Below is a small trained network, with its code and all its weights. Each question gives an input and a class and asks what happens when units are switched off, that is, made to give their printed mean instead of their output.

import numpy as np


def w(rows, s, z=0):
    codes = np.array(rows[::2]) - 128.0
    scale = np.full(codes.shape[1], s)
    scale[-1] = z or s
    return codes * scale


def f(y):
    return np.maximum(y, 0)


def log_softmax(a):
    a = a - a.max(-1, keepdims=True)
    return a - np.log(np.exp(a).sum(-1, keepdims=True))


def net(x, mask):
    res = np.array(x, float).reshape(1, 5) / 4 @ E
    y = f(res @ A[0][:, :-1].T + A[0][:, -1])
    res = res + np.where(mask, y, B[0][:, -1]) @ B[0][:, :-1]
    return log_softmax(res[-1] @ U[:, :-1].T + U[:, -1])


A, B = {}, {}
E = w([
[75,14,39,129],'x0',
[24,211,46,170],'x1',
[210,201,31,20],'x2',
[127,126,128,130],'x3',
[253,130,45,241],'x4',
],0.006)
A[0] = w([
[105,90,131,155,110],'neuron 1',
[105,167,82,159,68],'neuron 2',
[154,122,122,64,118],'neuron 3',
[73,119,175,71,79],'neuron 4',
[112,74,136,162,132],'neuron 5',
[139,165,153,137,10],'neuron 6',
[187,109,95,172,52],'neuron 7',
[158,171,151,158,77],'neuron 8',
[152,117,95,174,50],'neuron 9',
[99,86,201,145,137],'neuron 10',
[148,69,148,123,150],'neuron 11',
[177,122,58,63,39],'neuron 12',
[80,22,106,136,97],'neuron 13',
[124,83,76,86,90],'neuron 14',
[174,59,119,81,174],'neuron 15',
[91,107,169,153,52],'neuron 16',
[186,124,69,162,121],'neuron 17',
[119,172,178,106,118],'neuron 18',
[170,77,164,81,1],'neuron 19',
[71,116,157,3,30],'neuron 20',
[68,172,124,141,62],'neuron 21',
[135,128,100,80,204],'neuron 22',
[170,112,104,168,147],'neuron 23',
[151,116,117,154,38],'neuron 24',
[149,84,172,144,127],'neuron 25',
[188,118,144,85,126],'neuron 26',
[179,133,128,239,37],'neuron 27',
[150,165,104,101,205],'neuron 28',
[186,129,84,174,87],'neuron 29',
[179,173,205,117,185],'neuron 30',
[93,132,98,146,101],'neuron 31',
[105,143,158,99,136],'neuron 32',
[143,53,73,146,139],'neuron 33',
[134,169,106,61,88],'neuron 34',
[103,169,78,119,147],'neuron 35',
[139,147,109,84,14],'neuron 36',
[105,151,112,140,35],'neuron 37',
[136,158,176,163,107],'neuron 38',
[124,142,176,193,99],'neuron 39',
],0.015,0.007)
B[0] = w([
[167,82,100,185,170],'neuron 1',
[110,196,215,166,166],'neuron 2',
[151,82,120,214,187],'neuron 3',
[149,71,189,32,208],'neuron 4',
[177,147,78,198,191],'neuron 5',
[254,209,38,34,134],'neuron 6',
[156,60,175,71,186],'neuron 7',
[181,193,67,81,165],'neuron 8',
[166,105,129,81,161],'neuron 9',
[141,91,100,179,223],'neuron 10',
[92,199,182,160,197],'neuron 11',
[203,108,127,194,200],'neuron 12',
[172,221,92,49,223],'neuron 13',
[190,231,64,71,180],'neuron 14',
[83,201,152,186,230],'neuron 15',
[235,69,106,193,168],'neuron 16',
[111,84,180,82,220],'neuron 17',
[175,162,58,101,194],'neuron 18',
[26,157,193,178,162],'neuron 19',
[143,55,180,47,229],'neuron 20',
[95,182,205,164,172],'neuron 21',
[137,103,95,192,218],'neuron 22',
[75,63,199,73,204],'neuron 23',
[155,89,173,97,138],'neuron 24',
[63,172,153,188,189],'neuron 25',
[42,182,139,178,201],'neuron 26',
[121,66,169,74,202],'neuron 27',
[139,105,68,176,226],'neuron 28',
[125,83,190,69,202],'neuron 29',
[117,204,87,105,255],'neuron 30',
[109,169,189,188,160],'neuron 31',
[153,86,157,88,185],'neuron 32',
[168,225,68,87,221],'neuron 33',
[184,57,134,152,192],'neuron 34',
[85,191,212,191,198],'neuron 35',
[199,65,113,218,144],'neuron 36',
[109,157,180,173,134],'neuron 37',
[174,175,86,97,176],'neuron 38',
[208,98,59,174,186],'neuron 39',
],0.0086,0.0083)
U = w([
[113,90,141,36,72],'0',
[98,161,63,122,252],'1',
[171,111,56,190,68],'2',
[150,253,35,42,44],'3',
[41,207,166,167,36],'4',
],0.011,0.015)

Each question gives the input, the list of numbers given to net, and the class t.
The units are the neurons (one row each of A and B). Each row of codes is followed by its name. A weight is (code - 128) times the scale printed after its matrix; where a second scale follows, it is the last column's (A, B and U).
mask holds one flag per neuron, in row order. A switched-off neuron (its flag False) gives its mean, the last column of its row in B, instead of its output. The means were averaged over made-up inputs and are rounded, as every weight is.
A unit's drop is (log p(t) with every unit on - log p(t) with that unit switched off) / (log p(t) with every unit on - log p(t) with every unit switched off).
The circuit of an input: a set's keep is (log p(t) with only the set's units on - log p(t) with every unit switched off) / (log p(t) with every unit on - log p(t) with every unit switched off). Starting from the 12 units with the biggest drops (on a tie, the unit counted first), units are removed one at a time, each time the one whose removal leaves the highest keep (on an exact tie, the one counted first), for as long as the keep stays at least 0.8.
units of the circuit, in order: the units of the circuit, biggest drop first
top k neurons: the k neurons with the biggest drops, biggest first
input [7,8,4,-1,0], class 4: units of the circuit, in order => neuron 35; neuron 2
input [3,3,-7,5,-6], class 2: units of the circuit, in order => neuron 16; neuron 10
input [6,-8,4,-1,-1], class 4: top 2 neurons => neuron 15; neuron 19
input [7,7,-7,-6,-1], class 2: units of the circuit, in order => neuron 16
input [-6,-1,1,-5,2], class 3: units of the circuit, in order => neuron 30; neuron 8
input [-6,-2,-2,0,4], class 3: top 3 neurons => neuron 30; neuron 8; neuron 38
input [4,-8,-4,-6,6], class 4: units of the circuit, in order => neuron 15; neuron 11
input [-5,-4,-2,3,-4], class 3: top 2 neurons => neuron 30; neuron 18
input [-4,4,-7,6,2], class 2: units of the circuit, in order => neuron 39; neuron 16
input [-8,7,-2,0,-4], class 3: units of the circuit, in order => neuron 18; neuron 38
input [-3,7,-4,1,5], class 4: units of the circuit, in order => neuron 2; neuron 21
input [-7,2,-6,-3,1], class 3: top 3 neurons => neuron 38; neuron 30; neuron 8
input [6,-8,-3,-4,6], class 4: top 4 neurons => neuron 15; neuron 11; neuron 25; neuron 19
input [-2,7,-6,1,-8], class 0: units of the circuit, in order => neuron 4
input [-5,6,-8,6,-5], class 2: top 2 neurons => neuron 16; neuron 39
input [6,-7,6,5,-6], class 4: top 4 neurons => neuron 15; neuron 19; neuron 26; neuron 11
input [-5,8,0,7,5], class 4: units of the circuit, in order => neuron 2; neuron 35
input [7,3,7,0,3], class 2: top 4 neurons => neuron 12; neuron 22; neuron 30; neuron 28
input [-8,-5,-3,-7,-6], class 3: top 2 neurons => neuron 30; neuron 18
input [8,-3,5,4,4], class 3: units of the circuit, in order => neuron 33
input [7,-6,1,5,1], class 3: top 3 neurons => neuron 33; neuron 13; neuron 14
input [3,1,-8,-1,-8], class 0: top 2 neurons => neuron 4; neuron 20
